Here is a tiny trained network, its code and every weight. The questions are about switching its units off for an input and a class, where a switched-off unit gives its printed mean instead of its output.

import numpy as np


def w(rows, s, z=0):
    codes = np.array(rows[::2]) - 128.0
    scale = np.full(codes.shape[1], s)
    scale[-1] = z or s
    return codes * scale


def f(y):
    return y / 2 * (1 + np.tanh(0.7978845608 * (y + 0.044715 * y**3)))


def log_softmax(a):
    a = a - a.max(-1, keepdims=True)
    return a - np.log(np.exp(a).sum(-1, keepdims=True))


def net(x, mask):
    res = np.array(x, float).reshape(1, 4) / 4 @ E
    y = f(res @ A[0][:, :-1].T + A[0][:, -1])
    res = res + np.where(mask, y, B[0][:, -1]) @ B[0][:, :-1]
    return log_softmax(res[-1] @ U[:, :-1].T + U[:, -1])


A, B = {}, {}
E = w([
[143,140,154,134,136,111,132,98],'x0',
[195,35,196,196,89,254,82,172],'x1',
[148,141,126,111,138,145,126,121],'x2',
[58,150,76,81,84,160,23,21],'x3',
],0.0091)
A[0] = w([
[181,149,173,108,154,39,197,199,253],'N0',
[214,82,227,171,142,228,163,175,215],'N1',
[93,60,180,147,66,186,28,75,124],'N2',
[163,77,175,194,201,158,198,183,120],'N3',
[183,121,91,61,173,42,198,218,253],'N4',
[217,118,113,131,206,105,184,247,253],'N5',
[66,221,1,48,164,87,143,164,253],'N6',
[178,96,152,127,52,181,48,108,173],'N7',
[116,229,83,105,40,90,14,56,193],'N8',
],0.0096,0.0046)
B[0] = w([
[171,220,150,201,141,87,178,102,209],'N0',
[158,64,33,208,78,150,115,162,249],'N1',
[197,92,87,48,182,148,94,174,200],'N2',
[110,97,83,144,74,56,244,186,204],'N3',
[131,194,213,185,147,33,216,106,207],'N4',
[186,173,157,235,116,32,198,74,225],'N5',
[111,164,105,151,208,102,97,54,227],'N6',
[151,92,128,116,198,226,146,163,198],'N7',
[49,92,52,89,153,140,92,99,216],'N8',
],0.011,0.017)
U = w([
[175,231,209,192,227,72,196,112,131],'0',
[164,67,85,95,132,224,62,177,235],'1',
[39,175,30,102,153,101,84,57,227],'2',
[133,185,147,97,70,123,204,195,3],'3',
[148,145,189,83,73,99,138,201,3],'4',
[164,80,78,254,44,134,197,196,158],'5',
],0.0094,0.0046)

Each question gives the input, the list of numbers given to net, and the class t.
The units are the neurons (one row each of A and B). Each row of codes is followed by its name. A weight is (code - 128) times the scale printed after its matrix; where a second scale follows, it is the last column's (A, B and U).
mask holds one flag per neuron, in row order. A switched-off neuron (its flag False) gives its mean, the last column of its row in B, instead of its output. The means were averaged over made-up inputs and are rounded, as every weight is.
A unit's drop is (log p(t) with every unit on - log p(t) with that unit switched off) / (log p(t) with every unit on - log p(t) with every unit switched off).
The circuit of an input: a set's keep is (log p(t) with only the set's units on - log p(t) with every unit switched off) / (log p(t) with every unit on - log p(t) with every unit switched off). Starting from all 9 units, units are removed one at a time, each time the one whose removal leaves the highest keep (on an exact tie, the one counted first), for as long as the keep stays at least 0.8.
circuit, biggest first: the units of the circuit, biggest drop first
top k neurons: the k neurons with the biggest drops, biggest first
drop when u is switched off: that unit's drop, to one decimal
input [7,-3,-4,1], class 2: circuit, biggest first	[N5]
input [-8,-6,-7,1], class 2: top 2 neurons	[N5 N8]
input [8,1,-8,-7], class 5: top 3 neurons	[N1 N3 N6]
input [1,0,7,5], class 2: top 2 neurons	[N1 N8]
input [4,1,5,-3], class 5: top 2 neurons	[N6 N1]
input [5,0,-6,6], class 2: top 2 neurons	[N8 N1]
input [6,2,6,-8], class 5: top 2 neurons	[N1 N3]
input [2,-4,-6,1], class 2: drop when N5 is switched off	0.4
input [-1,1,6,8], class 1: drop when N5 is switched off	0.2
input [7,7,7,5], class 1: drop when N7 is switched off	0.0
